Here is a tiny trained network, its code and every weight. The questions are about switching its units off for an input and a class, where a switched-off unit gives its printed mean instead of its output.

import numpy as np


def w(rows, s, z=0):
    codes = np.array(rows[::2]) - 128.0
    scale = np.full(codes.shape[1], s)
    scale[-1] = z or s
    return codes * scale


def f(y):
    return y / 2 * (1 + np.tanh(0.7978845608 * (y + 0.044715 * y**3)))


def log_softmax(a):
    a = a - a.max(-1, keepdims=True)
    return a - np.log(np.exp(a).sum(-1, keepdims=True))


def net(x, mask):
    res = np.array(x, float).reshape(1, 5) / 4 @ E
    y = f(res @ A[0][:, :-1].T + A[0][:, -1])
    res = res + np.where(mask, y, B[0][:, -1]) @ B[0][:, :-1]
    return log_softmax(res[-1] @ U[:, :-1].T + U[:, -1])


A, B = {}, {}
E = w([
[48,148,100,89,167,211,168],'x0',
[203,97,89,133,218,116,208],'x1',
[34,82,59,166,183,35,71],'x2',
[110,88,79,232,56,147,192],'x3',
[138,4,99,38,73,126,149],'x4',
],0.011)
A[0] = w([
[95,156,84,95,161,167,162,253],'N0',
[113,190,182,216,177,129,85,24],'N1',
[94,63,148,52,120,137,142,91],'N2',
[149,154,160,128,66,174,165,123],'N3',
[171,130,188,83,102,149,159,156],'N4',
[196,117,95,132,180,102,159,54],'N5',
[118,104,68,154,135,93,86,69],'N6',
[52,144,106,110,123,185,139,105],'N7',
[210,167,163,169,79,202,151,47],'N8',
[85,108,100,144,167,103,95,124],'N9',
[145,53,59,80,71,105,141,151],'N10',
[86,146,175,121,8,98,74,128],'N11',
[108,219,115,181,186,134,153,128],'N12',
[190,128,55,138,164,105,221,107],'N13',
[131,139,60,196,45,156,184,67],'N14',
[217,113,169,184,99,70,63,129],'N15',
[161,175,166,48,146,137,77,142],'N16',
[163,130,135,80,110,193,165,115],'N17',
],0.012,0.0041)
B[0] = w([
[177,123,202,181,200,120,74,225],'N0',
[137,159,73,129,91,193,140,237],'N1',
[177,147,60,127,63,216,124,214],'N2',
[107,81,108,127,144,125,162,209],'N3',
[111,70,91,139,161,98,147,208],'N4',
[128,166,191,67,100,115,233,194],'N5',
[50,110,100,145,166,115,133,193],'N6',
[138,119,236,163,162,158,117,197],'N7',
[52,69,75,122,144,130,142,226],'N8',
[82,97,71,110,210,117,200,208],'N9',
[164,152,93,158,114,229,113,250],'N10',
[122,206,192,117,138,122,255,230],'N11',
[158,139,68,163,62,193,114,240],'N12',
[135,161,176,121,126,140,214,237],'N13',
[215,179,101,13,217,32,42,231],'N14',
[167,79,170,179,184,195,66,225],'N15',
[137,158,80,99,178,98,113,223],'N16',
[96,110,109,153,155,137,132,212],'N17',
],0.01,0.012)
U = w([
[162,148,68,136,74,191,129,51],'0',
[24,62,92,129,184,98,161,50],'1',
[119,195,225,90,133,113,221,106],'2',
[177,185,101,13,198,57,58,172],'3',
[163,76,231,190,180,146,89,242],'4',
[148,116,154,143,141,107,111,253],'5',
[96,88,169,81,6,26,81,34],'6',
[105,66,199,105,4,37,68,35],'7',
],0.012,0.0082)

Each question gives the input, the list of numbers given to net, and the class t.
The units are the neurons (one row each of A and B). Each row of codes is followed by its name. A weight is (code - 128) times the scale printed after its matrix; where a second scale follows, it is the last column's (A, B and U).
mask holds one flag per neuron, in row order. A switched-off neuron (its flag False) gives its mean, the last column of its row in B, instead of its output. The means were averaged over made-up inputs and are rounded, as every weight is.
A unit's drop is (log p(t) with every unit on - log p(t) with that unit switched off) / (log p(t) with every unit on - log p(t) with every unit switched off).
The circuit of an input: a set's keep is (log p(t) with only the set's units on - log p(t) with every unit switched off) / (log p(t) with every unit on - log p(t) with every unit switched off). Starting from the 12 units with the biggest drops (on a tie, the unit counted first), units are removed one at a time, each time the one whose removal leaves the highest keep (on an exact tie, the one counted first), for as long as the keep stays at least 0.8.
units of the circuit, in order: the units of the circuit, biggest drop first
unit that matters most: the unit with the biggest drop
k most important neurons: the k neurons with the biggest drops, biggest first
drop when u is switched off: that unit's drop, to one decimal
input [-6,3,-1,-1,6], class 0: units of the circuit, in order -> N10
input [8,3,4,2,8], class 0: 3 most important neurons -> N2, N10, N15
input [6,7,0,3,-6], class 2: 4 most important neurons -> N13, N5, N10, N2
input [-6,7,1,-3,1], class 2: 2 most important neurons -> N5, N13
input [-3,0,6,-4,4], class 1: 4 most important neurons -> N14, N9, N6, N12
input [3,4,2,1,-5], class 0: 3 most important neurons -> N12, N11, N1
input [-1,5,-4,7,-3], class 3: 2 most important neurons -> N14, N11
input [7,-7,-4,6,-3], class 2: 4 most important neurons -> N11, N15, N7, N10
input [-1,-5,0,-6,6], class 0: 2 most important neurons -> N14, N2
input [-6,3,6,1,-2], class 1: 3 most important neurons -> N6, N9, N0
input [5,-6,-6,-6,4], class 1: 2 most important neurons -> N4, N14
input [7,7,6,1,4], class 2: 4 most important neurons -> N13, N5, N15, N8
input [6,7,-2,0,-7], class 0: 3 most important neurons -> N12, N11, N1
input [1,2,4,-4,5], class 0: 3 most important neurons -> N14, N2, N10
input [-7,-7,3,-4,-7], class 0: units of the circuit, in order -> N1
input [1,-2,8,-8,5], class 1: 2 most important neurons -> N14, N9
input [-4,8,2,7,-8], class 0: 3 most important neurons -> N12, N1, N11
input [-1,1,-8,-8,6], class 1: units of the circuit, in order -> N4, N17
input [4,1,5,6,1], class 3: drop when N14 is switched off -> 0.9
input [-3,8,4,5,3], class 2: drop when N13 is switched off -> 0.2
input [0,0,7,-5,-1], class 1: drop when N9 is switched off -> 0.1
input [-8,4,5,6,2], class 4: unit that matters most -> N15
input [5,-2,-3,6,-4], class 3: drop when N7 is switched off -> 0.0
